[[-6.39 -4.54  4.10]
 [-4.84 -3.24  1.77]
 [-5.78 -4.31  2.78]
 [-5.46 -3.98  2.32]
 [-4.56 -2.90  1.62]
 [-6.53 -4.24  4.85]
 [-5.15 -3.60  1.99]]
->
[[-6.39 -4.54  4.10]
 [-5.78 -4.31  2.78]
 [-6.53 -4.24  4.85]
 [-5.46 -3.98  2.32]
 [-5.15 -3.60  1.99]
 [-4.84 -3.24  1.77]
 [-4.56 -2.90  1.62]]

[[-5.25  4.23 -4.38 -0.31 -0.91  2.38 -2.84 -1.05]
 [-2.11  3.63 -2.57 -4.03  2.62  3.16 -1.82  0.74]
 [ 0.68 -0.78 -5.04  1.09 -4.38  0.22 -1.77  0.18]
 [ 2.84  2.56 -1.59  2.23 -3.72 -4.03 -0.86 -1.94]
 [ 3.85  3.17 -0.66 -4.74 -2.30  0.47 -0.17  0.45]
 [-1.72  1.18  4.54  2.10  4.55  3.07  1.68  1.97]
 [-0.38  0.82  5.30 -1.48  3.49 -0.61 -3.31 -0.36]
 [ 0.61 -3.79 -1.50 -1.81 -2.88  2.80 -4.28 -0.14]
 [-0.31  5.32  2.41 -4.90  2.71  3.72  3.55 -2.35]
 [ 4.30  4.60 -3.24  3.88 -1.15  2.15 -0.96  1.37]
 [ 0.27 -0.19  5.07  0.13  3.66  0.65 -1.29 -4.93]]
->
[[ 0.61 -3.79 -1.50 -1.81 -2.88  2.80 -4.28 -0.14]
 [ 0.68 -0.78 -5.04  1.09 -4.38  0.22 -1.77  0.18]
 [ 0.27 -0.19  5.07  0.13  3.66  0.65 -1.29 -4.93]
 [-0.38  0.82  5.30 -1.48  3.49 -0.61 -3.31 -0.36]
 [-1.72  1.18  4.54  2.10  4.55  3.07  1.68  1.97]
 [ 2.84  2.56 -1.59  2.23 -3.72 -4.03 -0.86 -1.94]
 [ 3.85  3.17 -0.66 -4.74 -2.30  0.47 -0.17  0.45]
 [-2.11  3.63 -2.57 -4.03  2.62  3.16 -1.82  0.74]
 [-5.25  4.23 -4.38 -0.31 -0.91  2.38 -2.84 -1.05]
 [ 4.30  4.60 -3.24  3.88 -1.15  2.15 -0.96  1.37]
 [-0.31  5.32  2.41 -4.90  2.71  3.72  3.55 -2.35]]

[[ 5.40  1.55 -2.22]
 [-4.70 -5.06 -5.50]
 [-5.23 -3.34  4.52]]
->
[[-4.70 -5.06 -5.50]
 [-5.23 -3.34  4.52]
 [ 5.40  1.55 -2.22]]

[[-1.20  1.70  3.69 -0.27  2.27  0.48]
 [-5.48 -0.80  2.39 -1.80  2.86 -1.13]
 [ 0.98  1.23  1.80  1.59  1.17 -1.37]]
->
[[-5.48 -0.80  2.39 -1.80  2.86 -1.13]
 [ 0.98  1.23  1.80  1.59  1.17 -1.37]
 [-1.20  1.70  3.69 -0.27  2.27  0.48]]

[[ 0.22  3.69  0.01]
 [ 6.59 -0.15 -0.76]
 [-0.02 -0.53  1.62]
 [ 0.27  5.54 -0.85]]
->
[[-0.02 -0.53  1.62]
 [ 6.59 -0.15 -0.76]
 [ 0.22  3.69  0.01]
 [ 0.27  5.54 -0.85]]

[[ 6.49  5.10  5.49 -1.91]
 [-3.27 -4.11 -0.75 -4.18]
 [-1.99  2.12 -0.53  0.98]
 [ 0.47 -0.69 -0.96  0.61]]
->
[[-3.27 -4.11 -0.75 -4.18]
 [ 0.47 -0.69 -0.96  0.61]
 [-1.99  2.12 -0.53  0.98]
 [ 6.49  5.10  5.49 -1.91]]

[[ 2.39  1.37  3.70  3.64 -0.77 -0.45  3.71]
 [-0.99  1.14  2.54  0.86 -0.72 -3.84  0.49]
 [-0.02 -0.09  0.15 -0.19  0.93  1.52  1.88]
 [-3.97  0.96  2.40 -1.79  1.00 -4.88  0.93]]
->
[[-0.02 -0.09  0.15 -0.19  0.93  1.52  1.88]
 [-3.97  0.96  2.40 -1.79  1.00 -4.88  0.93]
 [-0.99  1.14  2.54  0.86 -0.72 -3.84  0.49]
 [ 2.39  1.37  3.70  3.64 -0.77 -0.45  3.71]]

[[ 0.87  4.28  0.79  1.26]
 [ 1.77 -1.39 -0.41 -0.54]
 [-1.55  0.03  0.55  0.09]
 [-0.18  0.95 -1.14 -0.45]
 [-0.51 -2.56 -1.60 -1.51]
 [ 0.40 -5.45  0.34 -0.36]
 [ 1.24  1.19  0.06  0.63]
 [ 2.29  2.39  1.94  0.02]
 [ 0.41  6.52 -0.68 -0.68]]
->
[[ 0.40 -5.45  0.34 -0.36]
 [-0.51 -2.56 -1.60 -1.51]
 [ 1.77 -1.39 -0.41 -0.54]
 [-1.55  0.03  0.55  0.09]
 [-0.18  0.95 -1.14 -0.45]
 [ 1.24  1.19  0.06  0.63]
 [ 2.29  2.39  1.94  0.02]
 [ 0.87  4.28  0.79  1.26]
 [ 0.41  6.52 -0.68 -0.68]]
